Below is a small trained network, with its code and all its weights. Each question gives an input and a target symbol and asks what happens when units are switched off, that is, made to give their printed mean instead of their output.

import numpy as np


def w(rows, s, z=0):
    codes = np.array(rows[::2]) - 128.0
    scale = np.full(codes.shape[1], s)
    scale[-1] = z or s
    return codes * scale


def norm(h):
    return h / np.sqrt((h * h).mean(-1, keepdims=True) + 1e-5)


def f(y):
    return np.maximum(y, 0)


def softmax(a):
    e = np.exp(a - a.max(-1, keepdims=True))
    return e / e.sum(-1, keepdims=True)


def log_softmax(a):
    a = a - a.max(-1, keepdims=True)
    return a - np.log(np.exp(a).sum(-1, keepdims=True))


def net(x, mask):
    ids = ['ΓΞΠαβδεζηθσψω'.index(c) for c in x.split()]
    T = len(ids)
    res = E[ids] + P[:T]
    u = 0
    for l in range(3):
        q, k, v = (norm(res) @ M[l].T for M in (Q, K, V))
        z = softmax(np.where(np.tri(T) > 0, q @ k.T / 2**0.5, -1e9)) @ v
        res = res + np.where(mask[u], z, O[l][:, -1]) @ O[l][:, :-1]
        u += 1
        y = f(norm(res) @ A[l][:, :-1].T + A[l][:, -1])
        res = res + np.where(mask[u : u + 8], y, B[l][:, -1]) @ B[l][:, :-1]
        u += 8
    return log_softmax(norm(res)[-1] @ U[:, :-1].T + U[:, -1])


Q, K, V, O, A, B = {}, {}, {}, {}, {}, {}
E = w([
[220,124,177,151,193,130,100,128,140,134,57,75],'Γ',
[138,184,156,143,137,124,150,136,115,199,218,107],'Ξ',
[136,179,69,112,93,160,188,106,131,146,126,138],'Π',
[84,169,202,111,118,109,125,132,190,140,99,98],'α',
[166,201,150,145,40,143,155,93,110,109,167,144],'β',
[160,134,200,117,85,152,233,175,97,188,65,150],'δ',
[66,169,111,116,162,158,99,121,86,137,107,182],'ε',
[111,179,101,159,102,106,120,188,145,205,120,158],'ζ',
[206,134,116,96,88,135,112,183,252,103,99,112],'η',
[116,111,132,78,178,113,100,121,127,138,81,145],'θ',
[133,97,133,157,173,186,178,198,135,98,142,80],'σ',
[153,240,111,179,158,84,172,146,211,83,151,182],'ψ',
[170,193,101,150,94,41,105,154,143,107,118,69],'ω',
],0.026)
P = w([
[126,119,76,196,79,4,153,79,55,118,114,77],'0',
[152,208,68,147,189,135,94,140,152,158,143,151],'1',
[133,199,80,154,188,149,115,143,153,176,142,149],'2',
[175,169,76,135,157,141,88,157,116,177,148,173],'3',
[167,164,80,129,154,154,105,146,116,184,132,164],'4',
[148,154,95,138,156,173,121,133,113,213,122,181],'5',
[150,189,98,106,171,217,104,115,110,208,102,176],'6',
[165,179,111,98,164,228,100,130,111,216,107,175],'7',
],0.011)
Q[0] = w([
[143,44,181,158,130,156,47,89,142,159,207,141],'0.h0',
[37,1,119,57,78,14,114,87,123,37,184,75],'0.h0',
],0.0053)
K[0] = w([
[123,166,106,124,122,184,110,203,158,192,114,144],'0.h0',
[175,224,202,52,181,254,76,184,102,161,119,119],'0.h0',
],0.0069)
V[0] = w([
[109,91,166,115,110,153,130,161,118,253,46,174],'0.h0',
[25,100,58,97,158,70,74,113,183,88,82,220],'0.h0',
],0.0072)
O[0] = w([
[133,168,163,194,112,151,140,110,99,184,58,1,5],'0.h0',
[103,147,112,30,130,116,193,132,142,96,146,56,33],'0.h0',
],0.012,0.0026)
A[0] = w([
[130,197,142,126,159,118,89,177,201,118,152,148,242],'0.n0',
[69,78,2,194,123,185,196,60,98,115,146,145,215],'0.n1',
[119,158,124,58,194,96,114,55,162,191,107,170,250],'0.n2',
[121,153,79,144,168,192,181,94,116,138,174,185,81],'0.n3',
[104,85,96,144,100,77,89,234,127,169,163,129,42],'0.n4',
[95,100,99,145,53,49,181,34,179,87,142,144,54],'0.n5',
[57,168,125,78,26,125,187,195,163,115,203,76,100],'0.n6',
[233,183,128,108,93,153,152,195,136,181,60,123,246],'0.n7',
],0.0068,0.0022)
B[0] = w([
[169,208,160,102,119,76,103,80,172,210,45,48,240],'0.n0',
[195,195,130,78,229,133,84,110,55,57,210,78,158],'0.n1',
[244,134,106,63,157,3,90,136,128,169,159,119,211],'0.n2',
[231,49,91,160,89,149,85,129,94,182,150,118,193],'0.n3',
[25,163,145,115,149,78,76,127,133,149,101,106,155],'0.n4',
[233,88,157,75,139,154,210,135,74,81,40,123,143],'0.n5',
[120,115,113,80,173,157,135,3,75,130,194,124,169],'0.n6',
[138,179,41,184,131,159,150,102,96,190,219,150,255],'0.n7',
],0.0075,0.0098)
Q[1] = w([
[206,98,91,110,48,103,111,1,153,110,101,137],'1.h0',
[52,47,155,108,56,91,142,133,96,8,84,73],'1.h0',
],0.006)
K[1] = w([
[170,120,161,92,58,135,217,228,89,202,96,41],'1.h0',
[105,155,70,118,254,211,9,149,188,220,206,102],'1.h0',
],0.0053)
V[1] = w([
[78,178,5,93,168,213,167,196,145,231,187,254],'1.h0',
[97,76,178,91,114,145,171,86,14,137,185,110],'1.h0',
],0.006)
O[1] = w([
[252,185,99,112,105,55,29,240,42,192,161,89,59],'1.h0',
[175,207,244,108,131,125,104,180,117,102,157,169,2],'1.h0',
],0.012,0.0019)
A[1] = w([
[122,127,108,181,163,169,149,176,169,173,155,49,251],'1.n0',
[200,129,183,122,87,152,35,91,202,127,164,149,87],'1.n1',
[79,144,102,109,216,145,61,213,234,151,100,90,82],'1.n2',
[46,168,100,96,150,120,175,125,153,107,137,76,50],'1.n3',
[51,164,174,62,92,181,181,105,161,154,88,114,125],'1.n4',
[153,124,106,222,75,91,109,133,99,135,139,143,194],'1.n5',
[40,98,132,65,142,131,171,72,124,62,119,254,115],'1.n6',
[159,185,148,43,113,131,95,219,103,84,150,91,34],'1.n7',
],0.0091,0.0021)
B[1] = w([
[150,113,70,98,119,204,89,89,123,89,153,90,243],'1.n0',
[67,62,175,119,102,120,141,134,134,169,90,157,232],'1.n1',
[168,127,82,129,103,103,174,89,51,130,83,185,215],'1.n2',
[118,161,48,118,112,117,115,139,68,147,15,146,169],'1.n3',
[174,255,62,77,119,117,129,205,106,96,190,136,180],'1.n4',
[116,116,97,111,179,65,101,115,167,65,100,138,255],'1.n5',
[185,133,107,132,102,84,75,221,225,184,116,155,178],'1.n6',
[131,103,166,114,90,161,129,157,152,171,144,20,191],'1.n7',
],0.0098,0.0065)
Q[2] = w([
[90,117,155,100,137,119,117,117,142,104,141,139],'2.h0',
[125,90,164,197,108,95,172,255,77,75,97,90],'2.h0',
],0.0082)
K[2] = w([
[164,184,122,122,141,116,95,174,129,128,96,175],'2.h0',
[162,190,125,98,117,121,54,1,154,134,97,123],'2.h0',
],0.0076)
V[2] = w([
[170,142,158,131,5,76,188,149,127,179,56,160],'2.h0',
[74,133,155,86,121,25,78,119,129,153,111,106],'2.h0',
],0.011)
O[2] = w([
[165,81,147,175,102,114,182,137,87,164,90,119,252],'2.h0',
[2,129,71,122,150,175,173,146,135,137,166,131,32],'2.h0',
],0.023,0.0027)
A[2] = w([
[154,133,106,202,116,171,197,163,238,150,153,118,86],'2.n0',
[99,185,102,112,46,89,116,149,165,167,94,196,111],'2.n1',
[111,204,117,152,109,137,126,57,162,118,138,16,67],'2.n2',
[161,176,84,47,54,162,116,179,38,138,185,60,3],'2.n3',
[100,165,166,61,124,107,103,254,99,133,168,141,153],'2.n4',
[208,64,100,104,164,113,154,69,188,139,99,116,121],'2.n5',
[155,81,147,109,118,222,145,123,101,125,183,202,157],'2.n6',
[123,116,112,242,112,128,25,144,133,160,140,180,127],'2.n7',
],0.0099,0.0017)
B[2] = w([
[173,136,111,151,148,121,91,166,219,121,204,156,175],'2.n0',
[163,142,159,79,77,153,83,126,90,53,130,103,213],'2.n1',
[73,100,223,209,41,104,174,92,125,114,141,145,185],'2.n2',
[89,94,155,133,99,75,60,107,143,141,69,154,228],'2.n3',
[176,154,195,165,178,157,79,169,133,213,142,180,158],'2.n4',
[84,109,184,116,176,192,117,109,97,160,169,128,244],'2.n5',
[114,77,152,69,86,77,64,126,134,101,202,116,150],'2.n6',
[157,176,179,93,67,245,166,114,55,107,152,114,202],'2.n7',
],0.011)
U = w([
[149,155,191,109,126,167,58,120,138,71,112,98,86],'Γ',
[97,210,73,127,83,213,171,185,66,154,112,110,116],'Ξ',
[205,129,175,166,84,107,142,201,83,155,103,114,40],'Π',
[161,213,141,152,157,111,163,167,193,79,147,143,165],'α',
[89,86,196,163,43,137,128,66,108,79,119,241,17],'β',
[152,121,126,176,144,183,179,76,112,167,73,81,219],'δ',
[68,155,170,156,107,152,137,153,154,204,200,68,149],'ε',
[132,120,89,255,74,68,94,158,124,144,63,73,194],'ζ',
[184,111,65,93,108,106,173,56,94,146,158,95,80],'η',
[73,182,196,48,87,170,205,119,139,153,83,88,144],'θ',
[62,173,141,132,137,185,61,194,134,128,103,180,128],'σ',
[120,68,98,68,137,62,153,178,152,148,114,150,254],'ψ',
[126,76,103,124,39,200,161,141,228,152,79,132,169],'ω',
],0.0093,0.0027)

Each question gives the input, a string of symbols that net reads in full, and the target symbol t.
The units are the heads (2 rows each of Q, K, V and O) and the neurons (one row each of A and B). Each row of codes is followed by its name. A weight is (code - 128) times the scale printed after its matrix; where a second scale follows, it is the last column's (O, A, B and U).
mask holds one flag per unit, layer by layer, with each layer's heads first. A switched-off unit (its flag False) gives its mean, the last column of its rows in O or B, instead of its output. The means were averaged over made-up inputs and are rounded, as every weight is.
A unit's drop is (log p(t) with every unit on - log p(t) with that unit switched off) / (log p(t) with every unit on - log p(t) with every unit switched off).
The circuit of an input: a set's keep is (log p(t) with only the set's units on - log p(t) with every unit switched off) / (log p(t) with every unit on - log p(t) with every unit switched off). Starting from the 12 units with the biggest drops (on a tie, the unit counted first), units are removed one at a time, each time the one whose removal leaves the highest keep (on an exact tie, the one counted first), for as long as the keep stays at least 0.8.
circuit, biggest first: the units of the circuit, biggest drop first
k most important neurons: the k neurons with the biggest drops, biggest first
top k neurons in layer l: the k neurons of layer l with the biggest drops, biggest first
input δ ε σ ψ σ ζ ψ, target Γ: top 2 neurons in layer 1 : (1.n5; 1.n0)
input θ Ξ η Γ, target θ: top neuron in layer 2 : (2.n2)
input α Ξ ψ ψ σ, target α: 3 most important neurons : (0.n5; 0.n7; 1.n6)
input ψ θ ω β α, target ψ: circuit, biggest first : (0.h0; 2.n7)
input ζ ψ ψ, target ζ: 3 most important neurons : (2.n2; 2.n7; 2.n5)
input α ψ α Ξ Γ, target α: top 3 neurons in layer 0 : (0.n7; 0.n6; 0.n5)
input ζ α α σ, target Γ: circuit, biggest first : (1.n0; 2.h0)
input δ α θ, target δ: circuit, biggest first : (0.h0; 2.n3)
input β η ε Γ ω ω β, target β: circuit, biggest first : (0.h0; 1.n1)
input ε ε Ξ α, target ε: 4 most important neurons : (0.n6; 2.n4; 1.n7; 2.n2)
input ω ζ ε, target ω: circuit, biggest first : (1.h0; 1.n6)
input ζ Ξ Π θ ψ ζ σ, target ζ: circuit, biggest first : (1.h0; 2.n3)
input ω ψ ζ ζ, target ω: 3 most important neurons : (0.n7; 1.n6; 0.n5)
input ζ α η δ β ζ β ζ, target ζ: 2 most important neurons : (2.n3; 2.n5)
input η ψ Ξ α ψ ζ ζ ε, target η: circuit, biggest first : (1.h0; 0.n2)
input ψ ζ ψ ε, target ψ: circuit, biggest first : (0.h0; 0.n2; 2.n7)
input α Π δ, target α: most important neuron : (1.n4)
input Π Ξ Γ η ψ, target Π: top 2 neurons in layer 0 : (0.n5; 0.n0)
input ψ β η η Γ σ θ, target ψ: 2 most important neurons : (2.n7; 1.n0)
input δ ζ ψ ζ δ θ, target Π: 2 most important neurons : (0.n0; 0.n2)
input ω Π ψ ζ ψ, target ω: circuit, biggest first : (1.h0; 0.n7; 1.n6)
input ζ η ψ δ Ξ, target ζ: circuit, biggest first : (2.n3; 0.h0; 2.n5; 2.n7)
input ε ε ζ Ξ σ, target ε: circuit, biggest first : (0.h0; 2.h0; 2.n2)
input ε δ ψ, target Π: circuit, biggest first : (1.h0)
input η Π σ, target Γ: top 2 neurons in layer 1 : (1.n0; 1.n1)
input σ Ξ ψ ε ζ, target σ: circuit, biggest first : (2.h0; 0.n4)
input ε Ξ Ξ Ξ α ω, target ε: 2 most important neurons : (0.n6; 1.n2)
